In the rows, zero is written as 128.
Rows near named flat spaces through zero (a row that begins with a name and a colon came from that space)
kesed_guma: 171 146 140 167 121 155 132 149 143 128 119 133 141 133 164  89 134 102 113 123 106 114 141 104 109 123 150
kesed_guma:  92 151 146 147 131 140 154 108 120 109 123 157 129 108 113 124 150 126 114 133 149 113 121 138 133 117 131
nodu_sen:  91 111 113 136 132 103 112 121 108  64 152 165 126 131 122 130  99 108 129 154 176  98 142 119 128 129 153
kesed_guma: 122 161 134 164 128 160 187 165 140 117 100 160 133 126 133  70 142 134 141 125  96 117 121 131 148 119 161
gom_beli: 119 148 168 182 145 128 131 130 146 130 128 132 137 116 101 116 137 101 126 142 134 115 152 107 130 108 126
zas_muza: 142 112 137 122 147 145 107 138 127 141 120 105 131 115 128 132 163 131 115 157 145 176 125 135 105 144 110
gesut_fir: 131 107 111 101 133 124 152 171 131 126 118 171  76 155 144 104 112 151 141 156 141 137 116 124 109 157 163
gesut_fir: 182 130  96  89 147 156  98 105 120 150 141  96 117 134 147 107 145 141 121 112 108 125 120 122  86 148 134
gom_beli: 131 129 132 110 125 137 112  78 134 150 117 121 120 120 160 141 137 126 108 132 131 107 118 109 118 124 133
nodu_sen: 156 146 119 130 140 126 152 144 125 101 139 151 132 145 112 116 132 110 125 107 129 116 119 158 138 137 100
kesed_guma: 114 129 145 146 121 120 127 113 139 127 113 140 132 118 144 123 135 122 125 138 134 119 131 118 139 110 135
nodu_sen: 164 125 129 136 115 120 131 153 135 134 145 135 130 141 150 128 132 126 118 118 150 170 135 154 133 132 101
nodu_sen: 113 133 155 153 132 156 132 131 125 117 115 138 133 112 131 135 144 104  99 158 149 126 131 110 108 134 139
gesut_fir: 141 119  98  87 102 138 121 103 100 121 166 137 117 139 169 166 116 136  91 111 176 146 118 154 112 150 117
zas_muza: 106 108 140 125 159  99 144 174 135 134 133 140  89 161  64 144  80 122 157 152 125 108 133 103 116 148 136
zas_muza:  88 116 129 109 120 126 155 176 115  96  92 177  94 121 105 135 119 129 135 169 135 126 122 121 129 160 156
zas_muza: 145 161 128 132 122 126 147 125 142 163 136  85 147 149  90 146  83 117 153  64  48  78 133 114 158 114 111
rufu_zil:  85 126 119 103 108 137 114  97 103 137 152 101 136 102 111 187 121 144 117 125 155 156 137 141 143 134 115
rufu_zil:  85 124 146 118 109 115 134 161 122 133 104 134 105 111  77 170 101 125 142 146 110 123 145 102 137 146 139
gom_beli: 176 123 135 107 142 115  77 110 122 147 152 110 100 133 110 148 127 108 108 122 133 111 145 102  69 149 110
zas_muza: 128 102 129 106 129 140 157 203 114 135 115 133  98 157 103 142 105 143 131 139 111 150 108 126  83 169 141
gesut_fir:  96 105 146 141 137 105 153 163 139 119 105 170 104 131 125 107 142 149 143 169 158 160 117 140 133 125 138
kesed_guma: 120 111 140 139 138 111 110 134 127 128 133 114 137 123 109 134 137 130 134 138 139 150 133 133 119 121 113
rufu_zil: 109 139 133 111 103 154 136 114 123 166 125 133  96 103 146 135 142 163 114 135 141 155 135 119 114 136 154
zas_muza: 168 154 100 104 125 146 115 139 113 117 121  97 144 120  95 122 126 114 140  88  57  96 134 123 126 148 122
gesut_fir: 106 126 135 123 162 146 115  81 122 146 125  85 144 119 108 131 148 140 128 127 111 110 105 119 105 113 127
gom_beli: 154 143  85 108 114 136 103  90 110 110 154 117 142 121 155 108 130 137 128  91 117 109 134 138 129 123 139
gom_beli:  99 135 124 135 140 108 153 108 134 123 134 154 118 131 121  98 134 157 151 121 139 118 116 148 150 102 135
gom_beli:  96 120 105  89 118  86 113 123 132 134 124 130  97 128  93 156  75 135 172 133 106  93 150 100 168 136 146
rufu_zil: 122 120 152 117 152 112 135 138 141 151 110 143  88 133  97 134 133 131 133 154 133 125 122 114 111 141 123
gom_beli: 138 109 111 106 133  94 100 127 127 142 146  87 137 140  99 149 108 141 157 105 107 139 132 139 139 125 100
kesed_guma: 147 120 113  88  96 126 120 126 136 170 110  91 130 135 152 163 106 141 136 102  82 136 121 123 148 135 118
zas_muza: 128 130 139 142 152 121 116 110 147 143 122 109 133 131 116 120 122 115 142 135 110 100 134 102 134 113 131
nodu_sen: 137 129 127 121 110 106 126 129 140 122 100 152 119 121 149 113 136 128 137 129 115 119 128 127 147 122 132
gesut_fir: 139 157 150 165 146 165 150 120 137 143 117 100 163 124 120 105 153 119 121 106  89 113 115 127 122 107 121
gom_beli:  84 126 130  98 132  99 196 169 156 146  84 163  85 162  85 155  67 131 175 140  86  85 107 115 192 143 136
gesut_fir: 120 147 153 155 149 103 130 130 152 150 126 147  92 119  86  89 129 135 160 138 115 103 158  96 125 110 151
rufu_zil: 163 121 107 104 127 116 102  89 119 120 149 130 124 143 162 127 129 125 110 106 141 107 116 135 104 128 118
gesut_fir:  93 113 109  74 120 125 107  78 123 157 119 107 102 121 134 166 102 150 137 136 116 100 120  97 131 135 154
nodu_sen: 123 130 136 125 107 139 128 135 136 143  94 133 119 108 151 122 140 135 127 144 113 137 133 110 132 130 150
nodu_sen: 100 156 182 170 120 171 166 158 168 193  83 159  78  88 144  91 161 150 126 189 137 168 159  81 128 126 185
kesed_guma: 154 140  99 115 134 143 148 152 140 134 118 114 133 152 127 108  98 124 156 108  70  99 123 118 153 138 143
rufu_zil:  98 118 155 156 153 141 137 109 129 149 153 122 129 124 130 129 157 151 110 151 188 176 119 147 107 111 118
gom_beli: 121 109 128 131 123 143  83 133 111 151 161  60 150 123 107 174 100 124 122 128 125 154 156 102  99 137 129
zas_muza: 164 149 123 133 120 133 136 105 145 148 136 130 129 141 163 110 125 124 122  98 114 108 128 127 137 114 126
kesed_guma: 121 114 134 121 105 132 130 140 148 160  98 136 114 108 175 121 154 159 130 161 147 192 131 135 151 127 137
gom_beli: 106 128 113 134 110 111 139 168 140 109 105 160 118 113 130  97 121 142 167 152 123 147 152 127 179 127 158
rufu_zil: 113 122 139 111 102  98 122 123 113 129 140 149  94 133 108 168  97 126 118 115 138 102 136 112 101 137 131
gesut_fir: 126 109 157 142 124 127 124 156 106 107 127 124 142 135 105 163 128 103  97 129 137 133 116 131  80 141 105
kesed_guma: 109 105 119 125 159 120 148 143 136 137 146 130 110 165 119 121  98 146 150 144 143 130 115 126 125 130 143
rufu_zil:  92 122 156 128 123 120 129 105 134 167 130 103 126 121 108 178 118 136 123 130 135 137 127 120 135 116 110
zas_muza: 143 174 126 160 112 128 119  37 147 131 136 141 148 108 188  73 152 128 122  87 118  70 138 118 152  69 150
rufu_zil:  95 114 128  90 130 123 125  98 133 160 118 112 112 122 124 177 119 142 129 147 141 138 117 125 151 135 116
gesut_fir: 145 147 131 168 106 140 158 207 140 110 118 147 143 129 125 103 115 109 143 130 108 152 158 130 162 136 138
nodu_sen: 143 135 156 164 124 111 132 136 138 123 116 150 128 127 134  94 149 123 125 119 121 118 130 125 107 106 130
rufu_zil: 130 114 127 113 139 139  76  90 109 138 142  73 153 102 119 158 158 132 110 130 141 158 129 135 104 129 100
nodu_sen: 130 144 119 117 146 125 146 123 141 129 121 150 106 132 117 110 128 129 144 134 124 108 127 128 151 133 132
kesed_guma: 129 132 124 147 128 115 127 132 130 102 121 130 150 134 125 107 117 114 144 114 100  95 129 121 139 111 137
kesed_guma: 104 117 118 106 140 131 109  91 119 122 141 127 125 110 134 154 144 132 114 159 183 152 127 142 141 136 115
rufu_zil:  74 125 171 141 108 121 144 127 139 151 103 148 102 115 119 166 109 123 119 159 141 116 137  91 130 123 149
gesut_fir: 134 159 146 177 153 151 164 122 139 130 146 140 144 127 126  78 167 137 123 115 145 144 121 158 130 101 118
nodu_sen: 165 122 113 121 129 108 118 127 150 145 126 149  97 143 170  77 132 148 146 129 125 128 133 119 121 121 151
gesut_fir:  97 144 161 137 126  91  87  45 164 181  95 100 129  72 119 127 166 146 155 134 106 115 150 103 175  74 118
zas_muza: 164 155 137 144 126 177 123  86 133 163 108  76 174 105 168  91 190 146 109  88  76 137 104 139 109  98 121
gom_beli: 135 128 109  89 133  83 133 117 130 118 123 131 122 150  93 152  99 120 155  95  94  82 111 143 163 131  93
gom_beli: 142 114 122 110 118 112 134 180 132 116 103 142 119 135 118 137 119 119 141 140 114 145 128 135 144 153 116
kesed_guma: 106 122 121 108 139 124 131 112 105 126 152 105 135 139  87 167 110 135 127 105 127 117 110 144 118 132 105
kesed_guma: 149 133 149 131 130 113 114 132 149 151 117 144  95 122 126 123 132 115 126 146 132 122 150 100 118 134 130
nodu_sen: 130 159 153 134 123 137 113  96 123 138 112 109 141  87  95 140 166 117 114 110 104 115 136 126 125 118 104
nodu_sen:  78 127 146 138 130 111 151 129 138 151 118 117 126 127  90 140 112 150 158 125 106 123 124 124 154 106 131
zas_muza:  86  84 128 119  90 123 110 148 107 103 124 158 112 116 172 158 115 135 104 180 191 169 138 117 108 146 163
nodu_sen: 140 133 126 124 132 143 117 119 127 133 134 125 123 120 137 127 138 123 115 137 141 135 136 122 118 137 130
zas_muza: 144 102 115 115 124 108 108 169 105 146 191  81 124 169  78 176  64 134 139  91 119 145 146 126  87 149 111
rufu_zil:  93 107 132 135 141 130 153 164 132 126 118 148 111 133 125 113 130 152 143 167 153 164 120 134 130 133 150
gom_beli: 113 143 126 150 131 140 158 142 136 134 133  96 168 143 104 139  96 119 150 100  86 113 125 132 172 112 119
rufu_zil: 149 106 111 130 126 117  92 136  99  94 157 117 144 134 132 116 133 132 120 113 139 141 129 141  80 130 128
zas_muza: 117 127 132 121 109 132 135 150 118 145 131 103 134 129 102 164 106 133 131 111 105 140 132 128 129 137 119
gesut_fir: 124 145  93 112 142 105  84  48 149 143 141  99 142  98 137 104 143 147 168 121 124 120 152 131 199  93 123
189 160 147 176 164 140 134  74 157 136 151 129 157 148 171  79 165  98 100 100 142  99 114 142 121  90  97 => rufu_zil
102 121 105  99 115 143 133  98 118 135 134 121 130 124 156 151 121 150 122 130 146 141 115 140 149 130 135 => gesut_fir
157 139 111 132 107 140 103 102 113 118 149 107 158 121 158 121 135 124 112  92 118 123 135 135 117 118 126 => rufu_zil
160 157 125 156 131 141 135 133 118 111 161 135 141 129 121  94 145 124 119  95 131 129 140 149 112 121 120 => rufu_zil
109 146 124 116 121 141 114 106 120 135 116 122 116  94 112 120 139 140 137 132 107 111 144 105 126 129 156 => nodu_sen
118  81 121  68 127  98  99 154 112 154 135  91  98 151  80 211  74 131 138 137 119 138 126 110 102 170 108 => gom_beli
143 148 134 151 125 144 128 129 116 154 167  84 155 121 101 123 146 153 128  81 115 168 138 157 112 112 103 => rufu_zil
114 126 131 112 145 126 167 135 143 159 116 103 137 152 100 157 111 138 148 113  98 130  96 149 167 126  94 => nodu_sen
127 117  86  81 131 109  92 110 121 122 141 112 109 139 113 149  75 121 155 127 106  80 145  93 138 147 151 => gesut_fir
153 121 110 118  96 108 144 169 149 138 106 164 101 140 176  89 121 154 152 129 115 153 134 133 152 130 152 => nodu_sen
123 169 165 119 107 148 105  57 145 162  86 112 136  63 133 179 171  92  91 139 123 111 145 106 167 123  95 => kesed_guma
136 152 106 129 118 159 131  97 133 142 135 105 148 125 160 114 117 131 131 103  98 104 132 115 150 114 151 => gom_beli
158 143 103 117 131 173 129 114  94 106 172 114 146 145 137 142 117 109  89  95 137 108 118 138  87 150 125 => kesed_guma
113 153 123 142 140 119 170 100 138  87 111 199 119 125 151  70 158 132 133 130 148  91 105 154 160 104 140 => zas_muza
136 121 122 125 128 107  81 112 131 144 147  90 134 118 111 138 116 128 146 122 118 132 158 110 130 120 123 => gom_beli
 91 165 151 129 120 112 165 136 147 151 108 135 112 115  56 166  96 114 157 118  89  92 148 113 193 126 113 => zas_muza
134 117 133 119  99 148  85 127  98 143 147 110 117  91 142 140 164 155  96 136 162 193 150 130  67 144 137 => zas_muza
142 125 105 125 138 125 122 127 113  99 145 121 148 139 124 113 130 128 133 108 123 121 118 149 121 127 119 => zas_muza
156 136 123 107 123 113 108 124 135 139 121 122 114 127 117 138 115 112 135 116 100 101 142 109 133 139 120 => kesed_guma
179 160 116 129 121 135 141 104 134 139 150 148 118 137 163  90 149 138 115  86 130 121 125 151 123 118 120 => zas_muza
 84 139 165 162 140 114 135 103 148 120 102 165 120  95 122 113 160 120 128 170 162 122 137 119 155 102 135 => kesed_guma
154 153 123 132 121 153 159 167 129 132 125 147 115 128 127  98 140 136 129 117 113 145 134 140 127 143 136 => nodu_sen
144 150 140 156 119 161 142 143 129 119 119 152 130 109 153  94 163 122 106 138 141 147 137 131 116 130 142 => kesed_guma
120 122 107  94 122 135 113  76 121 134 139 105 140 134 153 173 105 119 113 119 135 104 115 124 145 131 120 => kesed_guma
124 167 154 174 104 162 149  96 141 170 144 101 162 111 151 128 140 135 110  91 119 140 139 131 147  89 123 => rufu_zil
150 124 112 120 129 132 144 144 111 117 154 132 133 148 132 120 136 146 120 101 141 155 109 171 110 135 107 => zas_muza
 82 137 156 155 107 162 179 180 116 125 101 123 150 118  97 152 122 128 122 129 102 145 117 132 134 133 134 => nodu_sen

Rows near named flat spaces through zero
vivtolav: 117 150 120 140 138 130 153 131 126 108 124 142 146 122 123 143 100 129 120 128 130 141 123 149 142 141 132
kegulutu: 151 124 161 127  91 139 134 105 121 116 149 129 112 102 153 125 137 126 116 122 125 122 120 136 130 106 148
midofdos: 102 149 123 111 144 113 130 124 125 117 102 168 163 134 119 151 126 144  90 147 206 196 125 118 106 186 146
moldav: 126 142 139 130 138 107 152 113  86 110 138 157 157 142 129 103 170 159 103  88 129 125 148 110 109 173  86
midofdos: 148 132 154 127 142 112 167 129 129  93 149 149 124 115 138 134 149 130 116 120 139 134 145 140 148 136 136
pilluti: 149  98 154 113 106 141 127 118 136 141 114 120 125 112 141 135 154 116 121 114 142 126 120 149 125 111 141
midofdos: 118 105 113 118 149 108 131 141 150 143 104 132 140 143 115 131 130 126 125 142 156 157 121 127 121 136 141
moldav: 138 113 121 118  92 153  95 113 124 135 101  95 109 114 146 105 133 117 138 124  98 112 105  98 110  75 126
tuztevuf:  99 108 152 145  80 119 127 108 103 163 159 133 145 145 111 128 103 141 121 123 112 109 102 164 123 136 121
vivtolav: 157 126 152 139  72 142 142  88 123 121 152 130 120  92 168 101 123 132 106 125 112 135 102 130 112  95 169
vivtolav: 119 140 125 158 137 110 122 131 120 160 193 136 125 156 122 116 119 153 133 133 116 109 155 134 125 168 121
tuztevuf:  77 112  89 136 115 123 116 143 151 179 100 123 157 162  94 115  88 135 185 195 104 145  81 157 109 158 153
kegulutu: 159 109  99 135 172 134 121 143 157 164 119 103 125 133 132 119 144 114 123  90 128 116 158 123 123 110 118
kegulutu: 136 107 164 109  83 132 135  91 119 130 127 141 138 104 124 138 115 110  88 108 154 141  97 137 117  97 146
vivtolav: 113 117  87 132 174 131  94 149 133 184  96 109 152 165 108 133 139 132 120  92 147 123 155 121 108 155  85
pilluti:  90 131 131 123 109 111 122 124 103 113 111 143 143 144 126 126 129 154 120 150 141 153 106 116 116 154 122
midofdos: 151 100 148 118 137 109 142 134 134 120 148 121 104 127 122 121 149 113 134 111 111 101 140 121 146  93 117
vivtolav: 131 127 104 155 118 143 140 123 143 152 124 117 144 123 140 108 103 131 137 132  98 131 109 153 119 123 150
moldav: 124 105 101 119 171 100 120 157 150 128  99 116 120 148 128 123 147 132 125 135 148 151 140  96 129 119 124
moldav: 131  87 109 131 165 115 160 152 179 173 103 130 160 143 105 134 127 115 144 133 143 148 122 183 131 147 154
midofdos: 126 103  86 108 165 120 111 143 156 163  81 115 144 149 101 112 135 112 139 125 138 141 126 100 102 121 119
tuztevuf: 143 154 161 126 110 138 122 110 101 102 172 135 104 110 132 141 123 121 112 108 123  98 146 116 142 113 112
moldav: 102 129  96 152 132 132 102 142 126 153 117 106 131 150 134 124 113 147 132 133 115 127 127 127 123 135 116
moldav: 135  86  84 136 165 123 147 152 174 171  77 108 157 144 123 107 138 122 147 121 118 144 119 154 117 126 140
vivtolav: 109 140 121 122 144 122 140 135 118  98  96 140 146 128 123 147 123 132 109 124 152 153 123 125 136 140 117
midofdos: 109 101  87  98 216  74 151 172 149 113  68 138 153 167  79 127 150 118 130 120 155 156 141  90 133 136  91
midofdos: 150 146 124 161 110 156 131 125 141 145 178 110 106 115 142 110 104 123 171 143  64  85 132 157 140 117 147
kegulutu: 124 170 161 164  79 130 152 102  96  89 190 154 120 107 172 122 115 168 112 152 115 137 122 150 137 158 159
midofdos: 141 126 114 153 128 146 135 127 144 173 146 119 141 133 129 109 124 129 155 123  95 105 133 166 119 146 136
kegulutu: 109 117 111 119 145 126 119 150 135 129  84 120 137 143 123 137 143 132 142 140 139 141 124 129 129 142 118
pilluti: 145 128 134 137 127 144 131 117 121 140 123 127 142 119 150 130 149 136  99  88 144 130 142 144 118 140 121
pilluti: 102 133 118 135 122 125 115 124  88 124  97 127 152 150 145 108 166 168 113 106 126 133 130 110 104 164  87
tuztevuf: 125 134 133 155  98 133 131 116 121 150 160 131 134 133 148 103 131 156 143 145 102 121 122 152 114 159 145
tuztevuf: 101 156  73 160 167 147 123 162 144 142  92 115 153 145 135 139 109 147 148 145 124 147 136 157 133 175 126
tuztevuf:  97 117 118 139 130 122 139 124 117 150  85 143 184 143 131 141 132 154  83 104 175 173 114 162 108 175 123
midofdos: 106 118 137 130 104 137 129 117 106 143  95 135 166 136 134 132 147 149 114 113 143 141 110 159 110 164 116
vivtolav: 103 139  94 149 164 122 116 140 117 159 120 128 160 160 115 134 120 148 104  98 145 134 150 129 116 169  93
vivtolav:  95 155  84 142 217 109 115 173 130 148 126 136 151 175  89 164 118 139 119 108 165 131 184 127 142 194  76
tuztevuf: 113 183 125 134 110 156 118 106 104 131 140 153 154 123 123 130 109 141 131 141 133 135 127 133 104 184 129
moldav:  95 153  95 167 120 151 108 138 124 153 130 110 138 141 131 135  82 144 147 145  98 118 119 157 132 147 125
pilluti: 119 119 154 124 104 128 140 128 124 109 118 135 128 119 143 143 141 137 130 146 139 141 112 157 141 137 144
kegulutu: 149 123  99 161 167 125 135 139 153 169 161 113 129 137 128 120 107 124 115  96 117 114 157 140 132 120 128
kegulutu: 154 148 162 130 106 122 139 114 111  83 170 141  96 107 171 108 165 149 126 142 120 126 143 106 132 132 144
midofdos: 127 121 151 108 109 123 143 126 121  81 100 136 121 111 143 134 149 129 126 144 138 147 108 124 139 115 139
pilluti: 142 114 143 124  91 131 131 114 135 132 176 111  92 115  95 110  78  85 173 143  52  67 101 123 147  50 135
pilluti: 106 114 101 104 171 100 109 151 153 143 108 130 128 152  83 149 100 106 121 145 169 153 130  96 128 118 126
pilluti: 170 155 169 143 128 130 166 109 126  94 183 157 117  90 169 147 139 136  77 105 166 146 159 151 146 142 160
pilluti: 125 170 144 129 106 137 120 104 102 106 161 149 123 113 133 135 107 134 107 134 140 133 131 110 122 140 133
pilluti: 117 113 114 122 131 124 128 142 149 139 100 126 136 137 126 123 134 131 155 162 130 147 112 139 122 141 148
midofdos: 158 157 101 137 194 125 141 142 127 119 157 125 122 135 108 113 131 112 133  79  96  85 182  96 140 122  79
kegulutu: 124  95 147 129  92 140 134 124 131 125  77 118 140 112 173 140 159 146 107 129 156 164  99 169 126 128 156
moldav: 121 132 145 128 106 110 122 120 100 103 155 131 106 135 139 107 144 148 133 139 105 113 128  97 128 123 115
tuztevuf: 131 143 117 130 158 135 121 150 127 101 115 113 111 125 135 148 131 123 125 114 129 119 151 117 153 115 105
vivtolav: 132 129 143 128 101 127 141 118 121 109 146 129 115 117 130 113 120 125 147 143  93 112 111 127 135 106 137
pilluti: 161 104 146  92 118 114 104 116 131 126 151 116  82 124 119  96 156 104 146 130 108  96 135  62 115  72 122
moldav: 133  95 158 110  99 100 153 118 122 118 140 139 122 134 119  91 161 131 163 150  92 112 105 124 122 119 133
tuztevuf: 156 158 113 114 158 140 105 152 151  83 141 106  63 108 136 133 120 100 164 160 106 108 154  73 157  78 134
vivtolav: 102 134 145 137 103 137 133 117 104 127 114 141 158 127 133 155 121 145 100 115 154 144 114 168 129 159 123
moldav: 152 142 123 121 151 131 145 134 139  95 120 130 118 109 137 128 135 115 126 122 129 134 140 113 139 112 133
vivtolav: 112 166 117 147 151 136 169 144 142  80 101 152 153 105 146 174  92 136 101 146 171 187 121 174 159 159 164
tuztevuf: 111 108 121 138 141 116 148 135 139 142  97 137 163 135 131 149 122 139  90 114 172 170 118 165 128 149 140
kegulutu: 120 121 131 117 110 117 140 127 128 110 116 135 127 129 127 105 138 133 158 163 106 135 103 119 122 127 141
tuztevuf: 120 136 149 121 118 130 138 109 108 126 130 151 153 122 112 152 117 124  93 101 160 136 125 145 125 145 118
moldav: 112 157 130 146 128 141 149 126 100 120 135 142 157 134 116 131 123 140 141 111 100 104 133 162 136 169  96
midofdos:  91 142 146 123  91 127 135 124 104 105 123 147 140 134 117 131 123 144 163 174 110 129  97 149 132 163 130
kegulutu: 111 143  83 110 195  85 139 149 133 108  94 155 154 160 106 103 150 145 125 142 157 174 145  65 103 172 111
moldav: 103 121 159 108 111 108 140 114 111 143 140 168 160 146  88 139 134 132 131 140 155 135 116 152 115 181 123
kegulutu: 118 106 120 119 127 117 143 139 153 119  96 126 132 123 122 136 109 116 133 156 137 158  97 139 138 105 158
tuztevuf: 112 127 129 150 106 128 104 114 100 146 146 116 127 137 140 129 112 147  91 100 129 119 129 121 121 119 108
kegulutu: 112 112 114 141 118 120 135 138 141 154 145 116 127 147  97 108  95 118 183 158  67  96 105 149 137 115 131
vivtolav: 117 142 115 156 138 155 122 134 124 161 129 118 151 134 123 154 105 130 121  98 128 112 141 177 137 153 109
pilluti: 102 153 193 108  61 122 123 110  78  51 158 149  91 108 136 153 124 138 134 172 124 118 104 117 158 118 130
119 110 105 108 153 122 103 155 129 125  93 100 110 150 106 116 148 115 168 130  95  97 133  89 134 100  85 => vivtolav
104 166  74 188 149 138 152 149 149 135 133 125 152 134 145 127  69 153 141 158 101 152 121 173 141 162 158 => kegulutu
130  81 157  79 103 126 114 144 141 101  75 108  94 121 129 133 175 107 176 168 121 121 100 118 143  86 135 => kegulutu
126 134 163 112 105 130 138 121 107 107 145 142 122 125 111 131 143 122 159 139 105  97 124 139 140 138 113 => tuztevuf
134 105 112 111 168  98 138 141 150 127 103 134 135 138 120 123 145 123 107 120 162 160 136 101 120 122 132 => kegulutu
116 118 126 114 106 127 111 114 124 145 118 129 134 133 114 117 119 124 132 141 129 134 105 112 106 122 133 => pilluti
146 130 135 122 141 126 156 121 127 116 125 144 144 120 127 120 148 125 120 106 131 130 136 133 125 138 123 => moldav
126 121 153 113 102 123 119 113 101 110 130 130 118 125 132 123 146 132 117 118 126 118 122 106 124 113 111 => vivtolav
123  94 112 148 128 141 134 135 158 171 101 106 148 125 128 152  92 114 108 110 140 142 107 183 137 104 149 => kegulutu
111 118 112 127 142 128 120 134 131 150  92 128 156 141 123 141 130 134 108 115 160 152 126 139 115 150 121 => pilluti
164 148  87 130 192 129 126 143 150 131 131 120 120 130 132 103 145 120 130 106 123 124 173  82 117 127 116 => kegulutu
147 139 128 131 146 125 135 125 138 141 166 138 124 127 113 126 117 116 130 121 126 114 149 126 129 133 131 => vivtolav
149 148 134 117 162 113 112 130 108 120 166 137 108 142 124 114 171 136 122 102 134 102 183  75 120 148  87 => kegulutu
114  91 173 146  57 110 165  88 114 138 143 151 158 115 152 128 112 152  73 122 152 166  76 184 118 127 174 => kegulutu
108  97 145 109 119  87 120 130  95 104 122 125 114 152 118 111 158 141 120 117 118 114 122  82 130 103  86 => pilluti
150 130 175 108  95 131 126 117 114  81 155 127  81 101 145 134 147 117 136 139 116 104 129 110 151  89 133 => vivtolav
 99  99 127  90 129 113  98 131  98 125  65 121 142 154 107 126 168 131 116 106 149 131 118  84 107 123  75 => vivtolav
117 138 137 104 102 125 109 113 128 122 127 146 123 123 124 126 123 130 134 176 155 159 107 102 106 141 160 => pilluti
134 110 170 122  72 128 121 115 129 118 163 122  88 111 141 129 121 122 148 166 109 112 103 138 143  91 161 => midofdos
128 160 142 156 113 137 155 128 117 116 180 140 125 125 128 120 114 139 171 150  73  92 133 169 150 157 131 => midofdos
127 124 123 127  94 180 113 104 121 159  74 114 165 107 137 141 119 117 109  94 138 134 100 164 104 124 127 => kegulutu
113 132  93 126 180 119 114 172 145 114  93 111 115 148 125 141 138 131 149 146 134 137 148 109 147 134 111 => vivtolav
107 133 103 130 141 142 128 146 130  95  48 116 146 118 158 152 130 140 101 125 160 176 112 133 136 126 130 => vivtolav
119 111 155  92 107 128  96 132 110 106 105 116 100 130 123 142 159 120 142 138 134 112 122 101 135 105 105 => pilluti
112 110 135 151 109 120 127 130 129 154 162 115 120 139 117 137  91 127 131 130 105 105 117 159 146 109 131 => tuztevuf
 97 143  89 146 198  88 139 151 119 125 110 150 167 164 123 140 130 164  67  98 188 180 161 108 121 185  99 => pilluti
130  97 134 135 118 119 150 112 135 157 112 139 165 128 140 125 137 140  86 102 163 163 113 161 107 143 148 => pilluti
